Below are the code and all the weights of a small trained network. Each question names an input and a class and asks about switching units off, where a switched-off unit gives its printed mean instead of its output.

import numpy as np


def w(rows, s, z=0):
    codes = np.array(rows[::2]) - 128.0
    scale = np.full(codes.shape[1], s)
    scale[-1] = z or s
    return codes * scale


def norm(h):
    return h / np.sqrt((h * h).mean(-1, keepdims=True) + 1e-5)


def f(y):
    return y / 2 * (1 + np.tanh(0.7978845608 * (y + 0.044715 * y**3)))


def log_softmax(a):
    a = a - a.max(-1, keepdims=True)
    return a - np.log(np.exp(a).sum(-1, keepdims=True))


def net(x, mask):
    res = np.array(x, float).reshape(1, 7) / 4 @ E
    u = 0
    for l in range(3):
        y = f(norm(res) @ A[l][:, :-1].T + A[l][:, -1])
        res = res + np.where(mask[u : u + 4], y, B[l][:, -1]) @ B[l][:, :-1]
        u += 4
    return log_softmax(norm(res)[-1] @ U[:, :-1].T + U[:, -1])


A, B = {}, {}
E = w([
[191,172,105,151,239,139,191,58,147,185,31,26],'x0',
[84,156,182,156,103,118,145,119,74,135,107,116],'x1',
[145,160,170,157,107,95,35,223,215,90,126,61],'x2',
[123,92,132,91,104,77,75,77,88,91,139,131],'x3',
[251,208,137,60,188,144,103,209,208,144,207,141],'x4',
[133,161,126,172,108,171,209,116,146,196,144,117],'x5',
[166,178,75,184,110,142,117,83,176,205,189,87],'x6',
],0.0027)
A[0] = w([
[138,171,55,192,110,182,179,62,150,254,210,100,61],'L0N1',
[39,77,156,143,48,117,168,79,34,120,123,185,6],'L0N2',
[162,141,160,109,150,203,202,181,129,196,204,222,50],'L0N3',
[163,74,28,34,163,124,93,80,135,87,118,159,74],'L0N4',
],0.0034,0.0018)
B[0] = w([
[187,184,125,35,19,111,187,109,234,76,4,80,247],'L0N1',
[40,193,250,99,120,171,41,195,71,91,211,110,250],'L0N2',
[146,162,96,131,76,171,167,67,203,88,49,53,202],'L0N3',
[167,94,134,225,152,115,133,101,67,209,206,180,168],'L0N4',
],0.0037,0.0025)
A[1] = w([
[22,99,111,145,62,149,116,106,76,130,142,167,22],'L1N1',
[132,134,109,167,53,114,12,225,242,106,185,108,65],'L1N2',
[106,152,137,83,130,252,249,202,163,115,189,196,30],'L1N3',
[78,108,109,109,18,123,120,128,126,117,107,163,8],'L1N4',
],0.0033,0.0017)
B[1] = w([
[57,163,195,139,139,147,40,199,73,146,145,120,187],'L1N1',
[31,192,254,85,157,167,54,179,15,167,190,134,252],'L1N2',
[117,188,108,69,45,130,164,57,158,93,54,79,178],'L1N3',
[159,163,177,114,147,136,126,131,101,92,156,98,146],'L1N4',
],0.0046,0.0025)
A[2] = w([
[163,113,111,122,132,107,193,118,196,82,48,90,148],'L2N1',
[203,202,171,100,203,121,85,166,164,176,161,94,106],'L2N2',
[55,124,155,235,164,110,119,153,137,155,3,31,2],'L2N3',
[143,121,97,127,102,104,172,90,175,125,63,76,148],'L2N4',
],0.0041,0.00072)
B[2] = w([
[99,177,107,108,40,113,170,141,86,93,102,104,242],'L2N1',
[20,98,188,136,128,151,81,114,4,101,157,150,251],'L2N2',
[230,110,56,145,166,133,175,93,172,189,152,190,210],'L2N3',
[112,221,61,51,26,144,147,191,133,29,124,131,228],'L2N4',
],0.0048,0.0026)
U = w([
[181,61,95,160,227,106,134,97,127,157,141,169,2],'0',
[178,191,54,101,57,130,200,106,218,118,73,107,191],'1',
[40,149,254,104,132,145,50,150,72,115,176,123,221],'2',
],0.0069,0.00089)

Each question gives the input, the list of numbers given to net, and the class t.
The units are the neurons (one row each of A and B). Each row of codes is followed by its name. A weight is (code - 128) times the scale printed after its matrix; where a second scale follows, it is the last column's (A, B and U).
mask holds one flag per neuron, layer by layer. A switched-off neuron (its flag False) gives its mean, the last column of its row in B, instead of its output. The means were averaged over made-up inputs and are rounded, as every weight is.
A unit's drop is (log p(t) with every unit on - log p(t) with that unit switched off) / (log p(t) with every unit on - log p(t) with every unit switched off).
k most important neurons: the k neurons with the biggest drops, biggest first
top k neurons in layer l: the k neurons of layer l with the biggest drops, biggest first
drop when u is switched off: that unit's drop, to one decimal
input [-4,-5,-5,-3,4,-8,3], class 0: most important neuron => [L0N2]
input [0,-1,-2,-2,-3,3,-1], class 1: 4 most important neurons => [L1N2; L0N1; L2N2; L1N3]
input [2,-4,4,0,4,4,2], class 2: 2 most important neurons => [L2N2; L1N2]
input [5,5,0,4,1,3,-4], class 1: top 2 neurons in layer 1 => [L1N2; L1N1]
input [7,8,-4,8,-3,3,-4], class 0: 3 most important neurons => [L2N3; L1N2; L2N2]
input [7,-1,5,6,1,-6,-7], class 0: 3 most important neurons => [L0N1; L0N3; L1N3]
input [-4,6,-1,-7,-3,3,3], class 1: 4 most important neurons => [L0N1; L2N2; L1N2; L1N3]
input [3,6,4,2,-2,8,-6], class 0: 2 most important neurons => [L0N1; L2N3]
input [1,-7,7,-3,5,4,8], class 2: 2 most important neurons => [L1N2; L2N2]
input [-5,4,-4,-2,-6,8,7], class 1: 3 most important neurons => [L0N1; L1N2; L2N2]
input [7,3,-1,7,-5,-3,-4], class 0: 3 most important neurons => [L2N3; L0N1; L1N2]
input [7,6,-4,4,1,5,-6], class 1: 2 most important neurons => [L1N2; L1N1]
input [3,6,5,6,-1,8,-8], class 0: top 2 neurons in layer 2 => [L2N3; L2N4]
input [7,-4,-6,8,0,0,-2], class 0: most important neuron => [L0N4]
input [3,5,1,-1,1,-5,6], class 1: top 2 neurons in layer 0 => [L0N2; L0N1]
input [7,-3,7,3,5,-7,7], class 2: drop when L2N2 is switched off => 0.3
